Below is a small trained network, with its code and all its weights. Each question gives an input and a class and asks what happens when units are switched off, that is, made to give their printed mean instead of their output.

import numpy as np


def w(rows, s, z=0):
    codes = np.array(rows[::2]) - 128.0
    scale = np.full(codes.shape[1], s)
    scale[-1] = z or s
    return codes * scale


def norm(h):
    return h / np.sqrt((h * h).mean(-1, keepdims=True) + 1e-5)


def f(y):
    return np.maximum(y, 0)


def log_softmax(a):
    a = a - a.max(-1, keepdims=True)
    return a - np.log(np.exp(a).sum(-1, keepdims=True))


def net(x, mask):
    res = np.array(x, float).reshape(1, 2) / 4 @ E
    u = 0
    for l in range(4):
        y = f(norm(res) @ A[l][:, :-1].T + A[l][:, -1])
        res = res + np.where(mask[u : u + 8], y, B[l][:, -1]) @ B[l][:, :-1]
        u += 8
    return log_softmax(norm(res)[-1] @ U[:, :-1].T + U[:, -1])


A, B = {}, {}
E = w([
[232,38,186],'x0',
[103,116,254],'x1',
],0.0041)
A[0] = w([
[187,67,144,187],'L0N1',
[217,201,57,57],'L0N2',
[51,161,225,3],'L0N3',
[32,211,144,176],'L0N4',
[159,161,74,132],'L0N5',
[74,64,255,189],'L0N6',
[101,196,36,27],'L0N7',
[61,239,88,36],'L0N8',
],0.0062,0.0057)
B[0] = w([
[145,102,101,214],'L0N1',
[109,53,140,156],'L0N2',
[12,153,191,151],'L0N3',
[95,166,133,246],'L0N4',
[162,160,96,174],'L0N5',
[119,27,149,253],'L0N6',
[149,149,92,166],'L0N7',
[185,178,140,178],'L0N8',
],0.011,0.0052)
A[1] = w([
[170,71,165,211],'L1N1',
[71,212,126,73],'L1N2',
[155,82,125,138],'L1N3',
[177,56,84,186],'L1N4',
[182,249,137,8],'L1N5',
[210,140,135,87],'L1N6',
[154,123,195,27],'L1N7',
[33,114,172,2],'L1N8',
],0.012,0.0046)
B[1] = w([
[68,205,95,236],'L1N1',
[209,129,133,199],'L1N2',
[147,147,161,193],'L1N3',
[191,117,185,255],'L1N4',
[42,235,71,182],'L1N5',
[89,237,116,149],'L1N6',
[183,19,183,134],'L1N7',
[14,80,254,173],'L1N8',
],0.0082,0.007)
A[2] = w([
[2,106,140,82],'L2N1',
[108,87,160,132],'L2N2',
[99,167,24,50],'L2N3',
[144,71,126,124],'L2N4',
[118,90,45,1],'L2N5',
[169,154,103,168],'L2N6',
[91,168,64,202],'L2N7',
[113,132,213,140],'L2N8',
],0.013,0.0089)
B[2] = w([
[7,140,60,200],'L2N1',
[104,175,48,205],'L2N2',
[32,248,173,194],'L2N3',
[172,205,173,167],'L2N4',
[116,8,29,128],'L2N5',
[172,248,187,240],'L2N6',
[135,157,255,253],'L2N7',
[91,21,78,249],'L2N8',
],0.008,0.0058)
A[3] = w([
[74,215,199,254],'L3N1',
[213,180,92,242],'L3N2',
[163,71,80,202],'L3N3',
[2,165,131,190],'L3N4',
[183,198,18,91],'L3N5',
[143,63,148,71],'L3N6',
[222,126,152,90],'L3N7',
[84,198,85,49],'L3N8',
],0.011,0.0052)
B[3] = w([
[150,2,47,250],'L3N1',
[80,223,158,201],'L3N2',
[137,179,202,151],'L3N3',
[48,32,36,209],'L3N4',
[212,77,19,148],'L3N5',
[183,90,26,146],'L3N6',
[90,83,128,161],'L3N7',
[10,245,228,146],'L3N8',
],0.0097,0.012)
U = w([
[115,102,100,2],'0',
[127,126,109,2],'1',
[173,39,165,208],'2',
[43,41,78,217],'3',
[183,145,200,149],'4',
[32,253,62,143],'5',
[209,207,116,242],'6',
[199,71,173,73],'7',
],0.017,0.0091)

Each question gives the input, the list of numbers given to net, and the class t.
The units are the neurons (one row each of A and B). Each row of codes is followed by its name. A weight is (code - 128) times the scale printed after its matrix; where a second scale follows, it is the last column's (A, B and U).
mask holds one flag per neuron, layer by layer. A switched-off neuron (its flag False) gives its mean, the last column of its row in B, instead of its output. The means were averaged over made-up inputs and are rounded, as every weight is.
A unit's drop is (log p(t) with every unit on - log p(t) with that unit switched off) / (log p(t) with every unit on - log p(t) with every unit switched off).
most important unit: the unit with the biggest drop
k most important neurons: the k neurons with the biggest drops, biggest first
k most important neurons of layer l: the k neurons of layer l with the biggest drops, biggest first
drop of u: that unit's drop, to one decimal
input [5,1], class 7: 2 most important neurons -> (L3N4, L1N4)
input [4,-2], class 6: most important unit -> L1N8
input [8,2], class 7: 2 most important neurons -> (L3N4, L3N1)
input [8,-3], class 6: 2 most important neurons -> (L3N4, L1N8)
input [-2,-8], class 5: 4 most important neurons -> (L0N6, L2N3, L2N6, L0N1)
input [2,2], class 2: 2 most important neurons -> (L1N4, L3N4)
input [6,8], class 2: 2 most important neurons -> (L3N4, L3N1)
input [7,-1], class 4: 4 most important neurons -> (L1N4, L3N4, L3N1, L2N3)
input [-1,-8], class 6: 3 most important neurons of layer 1 -> (L1N1, L1N5, L1N4)
input [6,-1], class 4: 4 most important neurons -> (L1N4, L3N4, L2N3, L3N1)
input [5,-2], class 6: 3 most important neurons -> (L3N4, L0N1, L1N8)
input [7,-3], class 6: 2 most important neurons -> (L3N4, L1N8)
input [1,-3], class 6: 2 most important neurons of layer 3 -> (L3N4, L3N2)
input [-2,0], class 5: most important unit -> L1N5
input [7,4], class 2: drop of L3N1 -> 0.1
input [-4,-4], class 5: drop of L1N1 -> 0.0
input [-3,0], class 5: drop of L1N5 -> 0.6
input [-3,-5], class 5: drop of L0N6 -> 2.4
